Here is a tiny trained network, its code and every weight. The questions are about switching its units off for an input and a class, where a switched-off unit gives its printed mean instead of its output.

import numpy as np


def w(rows, s, z=0):
    codes = np.array(rows[::2]) - 128.0
    scale = np.full(codes.shape[1], s)
    scale[-1] = z or s
    return codes * scale


def norm(h):
    return h / np.sqrt((h * h).mean(-1, keepdims=True) + 1e-5)


def f(y):
    return y / 2 * (1 + np.tanh(0.7978845608 * (y + 0.044715 * y**3)))


def log_softmax(a):
    a = a - a.max(-1, keepdims=True)
    return a - np.log(np.exp(a).sum(-1, keepdims=True))


def net(x, mask):
    res = np.array(x, float).reshape(1, 6) / 4 @ E
    u = 0
    for l in range(2):
        y = f(norm(res) @ A[l][:, :-1].T + A[l][:, -1])
        res = res + np.where(mask[u : u + 6], y, B[l][:, -1]) @ B[l][:, :-1]
        u += 6
    return log_softmax(norm(res)[-1] @ U[:, :-1].T + U[:, -1])


A, B = {}, {}
E = w([
[255,50,142,180,122,205,115,90],'x0',
[111,159,107,38,91,206,159,126],'x1',
[123,126,140,129,133,129,140,134],'x2',
[123,122,134,129,134,133,127,138],'x3',
[125,130,132,132,131,132,131,128],'x4',
[76,51,36,172,110,148,205,83],'x5',
],0.011)
A[0] = w([
[114,125,58,117,129,172,171,136,37],'L0N1',
[57,160,153,79,144,82,98,125,128],'L0N2',
[1,87,43,162,133,114,156,113,107],'L0N3',
[117,147,125,39,113,221,141,113,194],'L0N4',
[91,164,107,76,114,174,159,132,59],'L0N5',
[102,50,70,156,119,139,179,108,1],'L0N6',
],0.016,0.0045)
B[0] = w([
[63,95,186,120,113,113,150,69,176],'L0N1',
[76,108,124,228,125,127,106,114,215],'L0N2',
[201,116,110,29,88,83,186,175,253],'L0N3',
[203,143,64,51,103,180,118,183,229],'L0N4',
[40,155,147,122,238,126,147,76,188],'L0N5',
[111,153,150,252,167,164,104,90,209],'L0N6',
],0.016,0.014)
A[1] = w([
[181,60,194,104,128,154,67,85,67],'L1N1',
[67,101,114,76,79,233,197,47,102],'L1N2',
[47,169,71,117,198,251,100,111,39],'L1N3',
[50,197,48,106,107,105,79,185,5],'L1N4',
[110,92,152,95,71,245,125,77,1],'L1N5',
[31,83,142,132,101,73,118,137,86],'L1N6',
],0.014,0.0047)
B[1] = w([
[74,100,152,58,150,97,142,95,185],'L1N1',
[55,184,59,169,211,102,49,156,254],'L1N2',
[140,69,230,184,4,84,142,106,247],'L1N3',
[88,105,185,102,86,244,193,103,200],'L1N4',
[189,195,128,188,125,55,46,205,183],'L1N5',
[191,185,99,171,124,114,38,140,185],'L1N6',
],0.017,0.008)
U = w([
[105,201,117,232,143,107,34,157,252],'0',
[60,161,218,111,27,202,117,151,86],'1',
[169,110,108,112,70,23,225,153,88],'2',
[36,196,65,27,202,125,170,156,46],'3',
[133,59,227,57,207,71,111,64,125],'4',
[226,151,130,10,147,197,67,185,131],'5',
[193,59,133,254,197,166,164,45,60],'6',
],0.014,0.0031)

Each question gives the input, the list of numbers given to net, and the class t.
The units are the neurons (one row each of A and B). Each row of codes is followed by its name. A weight is (code - 128) times the scale printed after its matrix; where a second scale follows, it is the last column's (A, B and U).
mask holds one flag per neuron, layer by layer. A switched-off neuron (its flag False) gives its mean, the last column of its row in B, instead of its output. The means were averaged over made-up inputs and are rounded, as every weight is.
A unit's drop is (log p(t) with every unit on - log p(t) with that unit switched off) / (log p(t) with every unit on - log p(t) with every unit switched off).
The circuit of an input: a set's keep is (log p(t) with only the set's units on - log p(t) with every unit switched off) / (log p(t) with every unit on - log p(t) with every unit switched off). Starting from all 12 units, units are removed one at a time, each time the one whose removal leaves the highest keep (on an exact tie, the one counted first), for as long as the keep stays at least 0.8.
units of the circuit, in order: the units of the circuit, biggest drop first
most important unit: the unit with the biggest drop
top k neurons: the k neurons with the biggest drops, biggest first
k most important neurons of layer l: the k neurons of layer l with the biggest drops, biggest first
input [8,-7,-1,7,-3,-5], class 4: most important unit : L1N1
input [-5,1,-2,8,-6,0], class 1: top 3 neurons : [L1N4, L0N2, L0N1]
input [4,-2,-7,5,-2,-1], class 4: top 4 neurons : [L0N4, L0N3, L0N6, L1N1]
input [-8,8,-1,-6,-4,0], class 1: 3 most important neurons of layer 0 : [L0N2, L0N5, L0N4]
input [-3,1,5,-8,-4,-5], class 1: top 2 neurons : [L1N4, L0N6]
input [6,-7,6,-3,4,0], class 4: units of the circuit, in order : [L1N1, L0N2]
input [-3,-7,-4,2,-6,1], class 2: 2 most important neurons of layer 0 : [L0N3, L0N6]
input [0,2,5,8,5,-3], class 1: units of the circuit, in order : [L0N3, L1N3, L0N4]
input [7,-3,3,-8,-7,-8], class 4: top 2 neurons : [L0N4, L1N1]
input [2,-2,8,-4,-2,-4], class 4: top 2 neurons : [L0N4, L0N3]
input [-7,0,5,8,-6,4], class 2: top 2 neurons : [L0N3, L1N2]
input [4,-8,-1,-3,4,-3], class 4: 2 most important neurons of layer 0 : [L0N6, L0N2]
input [-4,1,2,6,4,-5], class 1: 2 most important neurons of layer 0 : [L0N6, L0N1]
input [-5,3,-8,2,1,-8], class 1: most important unit : L1N4
input [1,0,-7,-3,2,0], class 4: top 3 neurons : [L0N4, L0N2, L0N1]
input [2,8,7,8,-3,5], class 0: top 2 neurons : [L1N2, L0N6]
input [0,-7,-4,-5,-2,4], class 2: top 2 neurons : [L0N3, L0N2]
input [8,-6,8,2,-7,-6], class 4: top 2 neurons : [L1N1, L0N4]
input [-1,4,6,-5,-8,3], class 3: 3 most important neurons of layer 0 : [L0N3, L0N5, L0N1]
input [1,3,6,1,-3,-1], class 5: top 2 neurons : [L0N4, L0N2]
input [-7,1,4,-7,-6,-4], class 1: top 2 neurons : [L1N4, L1N2]
input [-8,4,-5,1,-5,-6], class 1: units of the circuit, in order : [L1N4]
input [4,1,3,-5,8,4], class 0: 2 most important neurons of layer 1 : [L1N5, L1N2]
input [0,-5,3,7,6,7], class 2: 3 most important neurons of layer 0 : [L0N3, L0N2, L0N5]
